Below is a small trained network, with its code and all its weights. Each question gives an input and a class and asks what happens when units are switched off, that is, made to give their printed mean instead of their output.

import numpy as np


def w(rows, s, z=0):
    codes = np.array(rows[::2]) - 128.0
    scale = np.full(codes.shape[1], s)
    scale[-1] = z or s
    return codes * scale


def f(y):
    return np.maximum(y, 0)


def log_softmax(a):
    a = a - a.max(-1, keepdims=True)
    return a - np.log(np.exp(a).sum(-1, keepdims=True))


def net(x, mask):
    res = np.array(x, float).reshape(1, 8) / 4 @ E
    y = f(res @ A[0][:, :-1].T + A[0][:, -1])
    res = res + np.where(mask, y, B[0][:, -1]) @ B[0][:, :-1]
    return log_softmax(res[-1] @ U[:, :-1].T + U[:, -1])


A, B = {}, {}
E = w([
[235,23,193,132,99],'x0',
[114,117,84,233,67],'x1',
[80,85,120,244,199],'x2',
[156,123,90,43,94],'x3',
[54,48,134,54,64],'x4',
[88,184,163,42,254],'x5',
[102,55,197,201,155],'x6',
[176,103,11,29,222],'x7',
],0.0064)
A[0] = w([
[34,96,177,74,123,144],'neuron 0',
[121,188,84,142,123,85],'neuron 1',
[6,137,103,169,126,179],'neuron 2',
[150,106,129,148,144,42],'neuron 3',
[143,102,61,157,100,106],'neuron 4',
[113,176,127,139,156,149],'neuron 5',
[207,131,98,174,169,124],'neuron 6',
[176,103,141,141,124,253],'neuron 7',
[172,111,161,135,217,172],'neuron 8',
[88,144,178,75,69,202],'neuron 9',
[126,124,97,83,162,183],'neuron 10',
[224,142,86,144,100,93],'neuron 11',
[128,133,143,143,205,149],'neuron 12',
[116,102,101,92,86,200],'neuron 13',
[79,70,49,155,168,92],'neuron 14',
[135,85,132,119,66,112],'neuron 15',
[166,114,190,138,107,124],'neuron 16',
[69,120,95,111,144,211],'neuron 17',
[96,167,105,140,168,81],'neuron 18',
[137,133,145,170,219,119],'neuron 19',
[171,111,122,158,115,122],'neuron 20',
[147,125,165,164,224,28],'neuron 21',
[129,47,106,89,130,187],'neuron 22',
[89,85,121,142,99,153],'neuron 23',
[116,175,56,97,163,180],'neuron 24',
[191,107,167,134,119,125],'neuron 25',
[177,151,117,181,117,111],'neuron 26',
[142,97,81,171,82,73],'neuron 27',
[201,97,122,136,115,72],'neuron 28',
[85,96,80,125,159,120],'neuron 29',
[190,180,168,72,70,229],'neuron 30',
[214,159,139,106,114,96],'neuron 31',
[233,124,172,151,169,145],'neuron 32',
[148,202,92,137,92,109],'neuron 33',
],0.012,0.0048)
B[0] = w([
[63,153,161,56,184,234],'neuron 0',
[157,202,107,155,75,173],'neuron 1',
[47,151,118,236,160,252],'neuron 2',
[168,101,122,181,126,140],'neuron 3',
[71,20,71,92,71,178],'neuron 4',
[161,189,156,201,139,186],'neuron 5',
[179,66,127,47,118,191],'neuron 6',
[150,68,164,64,144,209],'neuron 7',
[196,111,162,132,121,211],'neuron 8',
[104,159,200,80,209,238],'neuron 9',
[102,217,110,101,190,213],'neuron 10',
[111,125,147,102,52,191],'neuron 11',
[216,130,143,204,147,199],'neuron 12',
[163,60,111,31,160,208],'neuron 13',
[166,86,3,124,176,194],'neuron 14',
[113,46,103,62,184,192],'neuron 15',
[125,93,172,132,152,187],'neuron 16',
[85,151,92,112,192,215],'neuron 17',
[149,152,115,191,131,181],'neuron 18',
[213,86,214,184,149,207],'neuron 19',
[127,36,138,133,114,171],'neuron 20',
[255,111,178,214,106,188],'neuron 21',
[34,118,131,73,151,209],'neuron 22',
[54,88,90,146,199,187],'neuron 23',
[170,212,33,115,138,238],'neuron 24',
[65,81,198,94,138,183],'neuron 25',
[74,128,160,103,48,178],'neuron 26',
[72,21,40,136,73,183],'neuron 27',
[138,60,200,98,79,173],'neuron 28',
[102,128,12,137,177,180],'neuron 29',
[153,199,156,82,166,254],'neuron 30',
[162,151,101,50,115,183],'neuron 31',
[154,78,179,119,89,206],'neuron 32',
[198,248,49,136,19,184],'neuron 33',
],0.006,0.0087)
U = w([
[97,50,15,161,91,9],'0',
[179,217,50,121,35,58],'1',
[74,95,147,92,11,32],'2',
[55,117,142,91,170,100],'3',
[120,97,131,84,160,255],'4',
[158,110,47,154,217,160],'5',
[217,82,149,190,172,75],'6',
[51,160,144,233,120,164],'7',
],0.011,0.0036)

Each question gives the input, the list of numbers given to net, and the class t.
The units are the neurons (one row each of A and B). Each row of codes is followed by its name. A weight is (code - 128) times the scale printed after its matrix; where a second scale follows, it is the last column's (A, B and U).
mask holds one flag per neuron, in row order. A switched-off neuron (its flag False) gives its mean, the last column of its row in B, instead of its output. The means were averaged over made-up inputs and are rounded, as every weight is.
A unit's drop is (log p(t) with every unit on - log p(t) with that unit switched off) / (log p(t) with every unit on - log p(t) with every unit switched off).
The circuit of an input: a set's keep is (log p(t) with only the set's units on - log p(t) with every unit switched off) / (log p(t) with every unit on - log p(t) with every unit switched off). Starting from the 12 units with the biggest drops (on a tie, the unit counted first), units are removed one at a time, each time the one whose removal leaves the highest keep (on an exact tie, the one counted first), for as long as the keep stays at least 0.8.
units of the circuit, in order: the units of the circuit, biggest drop first
most important unit: the unit with the biggest drop
top k neurons: the k neurons with the biggest drops, biggest first
drop when u is switched off: that unit's drop, to one decimal
input [-7,-3,5,7,2,4,-8,-8], class 7: units of the circuit, in order -> neuron 2; neuron 5
input [-6,-2,-7,7,-3,8,-1,-8], class 1: units of the circuit, in order -> neuron 33
input [-2,3,2,-4,4,4,6,3], class 5: units of the circuit, in order -> neuron 14; neuron 29
input [0,-1,-6,2,3,-1,-3,5], class 1: units of the circuit, in order -> neuron 24; neuron 23
input [4,4,-5,2,7,6,-5,-7], class 3: units of the circuit, in order -> neuron 9; neuron 0
input [3,1,-1,4,6,-4,2,8], class 0: units of the circuit, in order -> neuron 4; neuron 9
input [-1,2,7,-7,-6,-4,-3,1], class 6: units of the circuit, in order -> neuron 19; neuron 21
input [0,1,0,0,4,-7,-1,-5], class 0: top 2 neurons -> neuron 27; neuron 23
input [0,-4,-5,6,4,6,-1,6], class 3: top 2 neurons -> neuron 22; neuron 10
input [6,7,-2,6,5,-6,-5,6], class 2: top 2 neurons -> neuron 11; neuron 28
input [0,5,6,6,-5,5,2,-7], class 6: top 3 neurons -> neuron 19; neuron 21; neuron 22
input [-6,0,1,1,8,-4,3,-3], class 3: top 2 neurons -> neuron 0; neuron 9
input [6,6,4,-5,-2,-7,8,-4], class 2: drop when neuron 30 is switched off -> -0.1
input [-1,-8,-5,7,4,-4,8,2], class 3: most important unit -> neuron 22
input [-4,3,-5,-3,-4,8,4,-3], class 6: drop when neuron 19 is switched off -> 0.3
input [-6,-8,-1,2,2,-7,-2,-7], class 3: drop when neuron 9 is switched off -> 0.4
